Below are the code and all the weights of a small trained network. Each question names an input and a target symbol and asks about switching units off, where a switched-off unit gives its printed mean instead of its output.

import numpy as np


def w(rows, s, z=0):
    codes = np.array(rows[::2]) - 128.0
    scale = np.full(codes.shape[1], s)
    scale[-1] = z or s
    return codes * scale


def norm(h):
    return h / np.sqrt((h * h).mean(-1, keepdims=True) + 1e-5)


def f(y):
    return np.maximum(y, 0)


def softmax(a):
    e = np.exp(a - a.max(-1, keepdims=True))
    return e / e.sum(-1, keepdims=True)


def log_softmax(a):
    a = a - a.max(-1, keepdims=True)
    return a - np.log(np.exp(a).sum(-1, keepdims=True))


def net(x, mask):
    ids = ['αβεζηθπστψ'.index(c) for c in x.split()]
    T = len(ids)
    res = E[ids] + P[:T]
    u = 0
    for l in range(2):
        q, k, v = (norm(res) @ M[l].T for M in (Q, K, V))
        z = softmax(np.where(np.tri(T) > 0, q @ k.T / 3**0.5, -1e9)) @ v
        res = res + np.where(mask[u], z, O[l][:, -1]) @ O[l][:, :-1]
        u += 1
        y = f(norm(res) @ A[l][:, :-1].T + A[l][:, -1])
        res = res + np.where(mask[u : u + 8], y, B[l][:, -1]) @ B[l][:, :-1]
        u += 8
    return log_softmax(norm(res)[-1] @ U[:, :-1].T + U[:, -1])


Q, K, V, O, A, B = {}, {}, {}, {}, {}, {}
E = w([
[124,111,80,129,63,140,98,90,246],'α',
[124,129,206,176,3,189,149,122,113],'β',
[91,61,84,64,210,139,66,110,172],'ε',
[109,162,166,157,213,92,148,120,72],'ζ',
[115,75,167,80,133,84,14,110,194],'η',
[46,155,124,70,112,105,171,163,82],'θ',
[111,35,188,160,200,147,74,111,246],'π',
[237,160,98,109,113,124,101,140,119],'σ',
[136,147,84,20,71,125,199,16,150],'τ',
[165,168,163,141,190,169,15,35,124],'ψ',
],0.02)
P = w([
[2,79,125,180,143,158,19,190,79],'0',
[56,69,133,179,116,183,68,175,90],'1',
[86,120,134,160,101,171,90,180,109],'2',
[106,146,125,151,102,153,98,182,124],'3',
[117,163,121,140,103,137,99,180,132],'4',
[126,173,112,130,111,118,106,173,136],'5',
[137,177,101,125,113,102,108,162,140],'6',
[144,180,93,117,114,88,106,155,143],'7',
[162,185,84,105,126,81,105,133,139],'8',
[174,187,72,104,137,72,98,117,142],'9',
[185,184,65,106,144,60,91,111,156],'10',
[203,182,67,99,159,62,73,99,170],'11',
],0.0078)
Q[0] = w([
[104,234,117,179,184,47,56,94,93],'0.h1',
[71,159,153,121,104,135,255,212,72],'0.h1',
[171,56,64,35,187,97,113,200,152],'0.h1',
],0.0066)
K[0] = w([
[151,145,183,151,211,136,176,156,57],'0.h1',
[27,107,177,110,130,93,254,125,94],'0.h1',
[162,121,23,105,142,47,134,158,165],'0.h1',
],0.0082)
V[0] = w([
[142,154,143,84,156,128,134,63,188],'0.h1',
[254,147,92,59,127,37,116,162,24],'0.h1',
[146,197,117,134,41,187,213,194,129],'0.h1',
],0.0063)
O[0] = w([
[52,81,138,151,66,161,72,78,61,185],'0.h1',
[146,2,128,136,71,175,119,237,188,255],'0.h1',
[113,64,53,144,95,144,87,96,228,122],'0.h1',
],0.0089,0.0015)
A[0] = w([
[152,72,185,115,202,94,166,179,110,217],'0.n1',
[145,193,173,92,48,130,45,150,66,64],'0.n2',
[9,55,157,70,191,111,99,89,202,212],'0.n3',
[180,30,110,183,102,172,204,235,106,28],'0.n4',
[117,79,116,244,97,165,92,253,112,252],'0.n5',
[133,202,143,119,180,107,20,121,53,160],'0.n6',
[98,116,116,98,180,206,139,120,187,139],'0.n7',
[121,139,101,52,129,78,216,123,125,107],'0.n8',
],0.0075,0.003)
B[0] = w([
[94,241,83,103,30,222,118,214,123,168],'0.n1',
[102,90,110,211,134,151,96,78,112,176],'0.n2',
[179,166,182,181,175,113,209,165,111,252],'0.n3',
[142,189,164,100,172,75,229,61,223,195],'0.n4',
[57,120,113,243,93,176,154,97,39,253],'0.n5',
[138,91,75,126,52,127,208,195,231,225],'0.n6',
[110,131,108,190,127,170,193,151,87,174],'0.n7',
[54,99,70,185,157,50,82,254,66,140],'0.n8',
],0.0079,0.0067)
Q[1] = w([
[109,155,94,210,101,141,125,88,130],'1.h1',
[213,114,136,102,185,127,219,84,98],'1.h1',
[152,131,121,170,84,250,129,188,109],'1.h1',
],0.015)
K[1] = w([
[234,9,132,147,130,128,150,118,117],'1.h1',
[55,139,194,126,142,123,75,124,127],'1.h1',
[121,65,114,199,100,199,144,193,134],'1.h1',
],0.013)
V[1] = w([
[93,201,179,7,57,151,110,87,149],'1.h1',
[85,156,126,98,138,47,169,122,115],'1.h1',
[102,99,253,151,83,70,173,127,153],'1.h1',
],0.006)
O[1] = w([
[193,149,81,188,27,126,181,112,132,3],'1.h1',
[72,133,137,126,76,146,214,166,254,21],'1.h1',
[107,142,244,123,92,65,80,138,150,141],'1.h1',
],0.0098,0.0049)
A[1] = w([
[179,171,146,105,78,103,191,186,166,186],'1.n1',
[185,217,85,78,76,56,125,123,173,116],'1.n2',
[103,163,215,115,156,144,162,135,177,34],'1.n3',
[160,114,86,73,200,102,135,244,166,3],'1.n4',
[89,106,204,159,169,161,91,116,52,193],'1.n5',
[115,179,83,51,189,70,102,96,183,170],'1.n6',
[107,82,181,81,63,113,159,156,151,176],'1.n7',
[166,138,173,131,160,157,99,66,173,250],'1.n8',
],0.011,0.0019)
B[1] = w([
[184,115,136,96,113,147,58,82,174,210],'1.n1',
[159,133,103,156,189,103,80,220,58,228],'1.n2',
[81,71,155,173,102,141,225,134,62,161],'1.n3',
[153,118,131,95,184,133,31,10,175,189],'1.n4',
[137,109,77,81,151,81,133,159,82,254],'1.n5',
[179,67,172,74,137,172,138,60,108,207],'1.n6',
[182,119,96,78,139,90,103,190,100,160],'1.n7',
[120,158,170,115,141,124,153,140,187,254],'1.n8',
],0.012,0.0065)
U = w([
[168,192,125,221,159,100,79,137,178,111],'α',
[126,141,165,165,57,127,74,80,74,164],'β',
[140,78,170,73,121,192,120,58,182,182],'ε',
[130,208,155,88,100,225,101,191,131,108],'ζ',
[154,118,212,116,67,61,79,200,152,62],'η',
[72,166,115,74,180,65,107,176,194,146],'θ',
[132,155,200,163,176,126,178,146,130,120],'π',
[134,91,117,143,103,212,82,128,116,3],'σ',
[150,138,78,66,72,123,166,130,141,149],'τ',
[118,95,90,141,173,165,109,160,2,209],'ψ',
],0.0092,0.0038)

Each question gives the input, a string of symbols that net reads in full, and the target symbol t.
The units are the heads (3 rows each of Q, K, V and O) and the neurons (one row each of A and B). Each row of codes is followed by its name. A weight is (code - 128) times the scale printed after its matrix; where a second scale follows, it is the last column's (O, A, B and U).
mask holds one flag per unit, layer by layer, with each layer's heads first. A switched-off unit (its flag False) gives its mean, the last column of its rows in O or B, instead of its output. The means were averaged over made-up inputs and are rounded, as every weight is.
A unit's drop is (log p(t) with every unit on - log p(t) with that unit switched off) / (log p(t) with every unit on - log p(t) with every unit switched off).
The circuit of an input: a set's keep is (log p(t) with only the set's units on - log p(t) with every unit switched off) / (log p(t) with every unit on - log p(t) with every unit switched off). Starting from the 12 units with the biggest drops (on a tie, the unit counted first), units are removed one at a time, each time the one whose removal leaves the highest keep (on an exact tie, the one counted first), for as long as the keep stays at least 0.8.
units of the circuit, in order: the units of the circuit, biggest drop first
most important unit: the unit with the biggest drop
top k neurons: the k neurons with the biggest drops, biggest first
k most important neurons of layer l: the k neurons of layer l with the biggest drops, biggest first
input α β α σ α, target ε: units of the circuit, in order : [0.h1 0.n5 1.n6]
input α β σ η ψ ψ, target θ: 4 most important neurons of layer 1 : [1.n8 1.n5 1.n6 1.n2]
input η σ α η η σ η σ α α β, target ψ: top 3 neurons : [0.n6 1.n5 0.n5]
input ψ σ σ β σ, target ε: most important unit : 0.h1
input α σ α ε α θ β ψ α β, target θ: 2 most important neurons of layer 0 : [0.n5 0.n6]
input ψ α β α τ ψ α ψ ψ σ β, target θ: top 4 neurons : [0.n5 1.n8 1.n5 0.n4]
input α σ α α β τ ζ σ α α σ, target ε: top 2 neurons : [0.n4 0.n5]
input ζ β θ π τ π ζ α σ σ ε ψ, target ψ: top 3 neurons : [1.n5 1.n1 1.n4]
input η α π α α ε, target ε: 2 most important neurons of layer 1 : [1.n1 1.n4]
input α π α, target π: top 3 neurons : [0.n3 1.n2 1.n3]
input σ σ α τ β σ σ ψ, target ψ: units of the circuit, in order : [0.h1 1.n5 0.n5]
input α σ α, target θ: 4 most important neurons of layer 0 : [0.n5 0.n6 0.n4 0.n7]
input θ ψ α α, target α: units of the circuit, in order : [0.h1 1.h1 1.n2]
input η α α η α η β σ α, target ε: top 3 neurons : [0.n5 1.n6 0.n6]
input η α θ ζ α α ζ α α α η, target α: most important unit : 0.n6
input η α ψ θ θ ζ α η ε α σ, target ψ: units of the circuit, in order : [0.n5 1.h1 0.h1]
input η η η, target η: units of the circuit, in order : [0.h1 0.n6 1.h1]
input α ψ σ η τ, target ψ: 3 most important neurons of layer 0 : [0.n8 0.n4 0.n3]
input ψ α α σ α η, target ψ: units of the circuit, in order : [0.n5 0.h1 0.n6 1.h1]
input σ θ ψ α α π, target ψ: most important unit : 1.n5
input σ α η, target ψ: 4 most important neurons of layer 0 : [0.n5 0.n6 0.n3 0.n1]
input α η θ α, target η: 2 most important neurons of layer 1 : [1.n2 1.n3]
input α π α θ, target θ: units of the circuit, in order : [0.h1 0.n8 1.h1]
input ψ ζ θ σ α π, target ψ: top 2 neurons : [0.n5 1.n5]
input β α α α α α, target α: units of the circuit, in order : [1.h1 1.n2 0.h1]
input σ σ θ, target θ: 3 most important neurons of layer 0 : [0.n8 0.n5 0.n2]
input σ ψ τ, target ψ: units of the circuit, in order : [0.n8]
input τ η β σ ε α, target ψ: top 2 neurons : [0.n5 0.n6]
input α θ β α α α α η α, target η: top 2 neurons : [1.n2 0.n3]
